Here is a tiny trained network, its code and every weight. The questions are about switching its units off for an input and a class, where a switched-off unit gives its printed mean instead of its output.

import numpy as np


def w(rows, s, z=0):
    codes = np.array(rows[::2]) - 128.0
    scale = np.full(codes.shape[1], s)
    scale[-1] = z or s
    return codes * scale


def norm(h):
    return h / np.sqrt((h * h).mean(-1, keepdims=True) + 1e-5)


def f(y):
    return y / 2 * (1 + np.tanh(0.7978845608 * (y + 0.044715 * y**3)))


def log_softmax(a):
    a = a - a.max(-1, keepdims=True)
    return a - np.log(np.exp(a).sum(-1, keepdims=True))


def net(x, mask):
    res = np.array(x, float).reshape(1, 7) / 4 @ E
    u = 0
    for l in range(2):
        y = f(norm(res) @ A[l][:, :-1].T + A[l][:, -1])
        res = res + np.where(mask[u : u + 5], y, B[l][:, -1]) @ B[l][:, :-1]
        u += 5
    return log_softmax(norm(res)[-1] @ U[:, :-1].T + U[:, -1])


A, B = {}, {}
E = w([
[136,134,156,126,124,132,105,129],'x0',
[117,78,184,60,162,176,164,81],'x1',
[123,138,140,131,127,136,122,122],'x2',
[99,119,180,103,147,187,180,253],'x3',
[125,130,126,129,129,128,129,130],'x4',
[143,161,79,83,106,162,112,166],'x5',
[121,122,126,135,119,134,131,122],'x6',
],0.0082)
A[0] = w([
[93,105,192,69,179,158,202,201,64],'L0N1',
[136,176,98,147,91,159,131,240,61],'L0N2',
[115,88,183,249,158,89,165,187,250],'L0N3',
[130,183,50,82,29,73,71,65,255],'L0N4',
[144,90,138,1,153,244,145,97,180],'L0N5',
],0.0061,0.0029)
B[0] = w([
[111,200,57,183,97,106,51,95,189],'L0N1',
[108,76,124,187,174,254,129,126,172],'L0N2',
[166,209,185,107,85,17,235,100,193],'L0N3',
[85,102,176,33,51,122,131,105,254],'L0N4',
[87,76,144,55,57,42,116,79,188],'L0N5',
],0.0092,0.0082)
A[1] = w([
[121,107,178,102,102,56,166,46,142],'L1N1',
[86,88,73,47,98,159,27,109,85],'L1N2',
[92,138,107,158,119,190,114,181,125],'L1N3',
[93,46,143,129,255,88,116,77,159],'L1N4',
[79,83,67,137,109,154,17,120,250],'L1N5',
],0.008,0.0022)
B[1] = w([
[115,74,63,105,220,177,66,137,245],'L1N1',
[157,231,172,182,116,94,200,196,210],'L1N2',
[158,90,136,68,135,155,93,86,140],'L1N3',
[144,156,156,196,92,235,168,253,138],'L1N4',
[159,77,158,230,155,130,193,134,179],'L1N5',
],0.011,0.012)
U = w([
[66,75,148,8,128,31,62,109,253],'0',
[181,229,204,157,54,59,188,206,37],'1',
[178,51,162,184,195,223,98,197,97],'2',
],0.011,0.0013)

Each question gives the input, the list of numbers given to net, and the class t.
The units are the neurons (one row each of A and B). Each row of codes is followed by its name. A weight is (code - 128) times the scale printed after its matrix; where a second scale follows, it is the last column's (A, B and U).
mask holds one flag per neuron, layer by layer. A switched-off neuron (its flag False) gives its mean, the last column of its row in B, instead of its output. The means were averaged over made-up inputs and are rounded, as every weight is.
A unit's drop is (log p(t) with every unit on - log p(t) with that unit switched off) / (log p(t) with every unit on - log p(t) with every unit switched off).
The circuit of an input: a set's keep is (log p(t) with only the set's units on - log p(t) with every unit switched off) / (log p(t) with every unit on - log p(t) with every unit switched off). Starting from all 10 units, units are removed one at a time, each time the one whose removal leaves the highest keep (on an exact tie, the one counted first), for as long as the keep stays at least 0.8.
units of the circuit, in order: the units of the circuit, biggest drop first
unit that matters most: the unit with the biggest drop
k most important neurons: the k neurons with the biggest drops, biggest first
k most important neurons of layer l: the k neurons of layer l with the biggest drops, biggest first
drop when u is switched off: that unit's drop, to one decimal
input [7,-7,5,-3,8,-7,-4], class 0: units of the circuit, in order : [L1N2]
input [-4,3,3,6,-1,-1,-7], class 0: 3 most important neurons : [L0N3, L0N5, L1N2]
input [6,-4,3,7,-6,3,-2], class 2: 2 most important neurons : [L0N2, L1N2]
input [-8,1,4,4,8,3,8], class 1: 2 most important neurons : [L0N5, L1N1]
input [2,2,7,8,0,-5,2], class 0: 2 most important neurons : [L1N2, L0N5]
input [7,6,-5,4,3,5,1], class 1: 3 most important neurons : [L1N2, L0N3, L0N1]
input [7,2,2,8,-1,6,-4], class 1: 4 most important neurons : [L0N5, L1N1, L1N2, L0N1]
input [-2,7,1,3,-2,5,-2], class 1: 4 most important neurons : [L1N2, L0N3, L0N1, L0N4]
input [2,0,6,-7,4,3,5], class 1: 4 most important neurons : [L1N2, L0N3, L0N5, L1N5]
input [4,3,6,-6,5,0,3], class 2: 4 most important neurons of layer 1 : [L1N1, L1N2, L1N5, L1N4]
input [7,-2,-8,-6,-1,8,4], class 1: 2 most important neurons : [L1N2, L0N3]
input [7,-2,-4,-7,-3,8,-4], class 1: 2 most important neurons : [L1N2, L0N3]
input [-2,6,2,-3,-2,-1,5], class 2: 2 most important neurons : [L0N3, L1N4]
input [-2,-4,-1,3,-6,8,2], class 2: most important neuron : [L0N2]
input [4,0,-3,5,-2,-7,8], class 1: 2 most important neurons of layer 0 : [L0N4, L0N5]
input [8,2,3,5,5,5,8], class 1: 2 most important neurons of layer 1 : [L1N1, L1N2]
input [5,-1,1,-7,1,1,0], class 1: 4 most important neurons : [L1N2, L0N3, L0N5, L1N5]
input [1,6,-5,8,-1,8,2], class 1: 2 most important neurons of layer 0 : [L0N5, L0N1]
input [-3,6,4,6,-5,4,-4], class 1: 2 most important neurons of layer 0 : [L0N1, L0N3]
input [-7,2,3,-3,-7,-1,8], class 2: unit that matters most : L0N3
input [0,4,-3,2,4,-1,5], class 0: 2 most important neurons of layer 0 : [L0N5, L0N2]
input [-5,-2,2,5,-5,8,0], class 2: 2 most important neurons of layer 0 : [L0N2, L0N4]
input [5,-7,-6,0,6,-2,-7], class 0: 2 most important neurons of layer 1 : [L1N2, L1N5]
input [-7,8,-4,-1,-8,-5,3], class 2: 2 most important neurons of layer 0 : [L0N4, L0N3]
input [4,1,0,-2,-6,-5,5], class 2: 3 most important neurons of layer 0 : [L0N4, L0N1, L0N5]
input [-8,5,6,-7,-3,-4,2], class 2: drop when L1N4 is switched off : 0.4
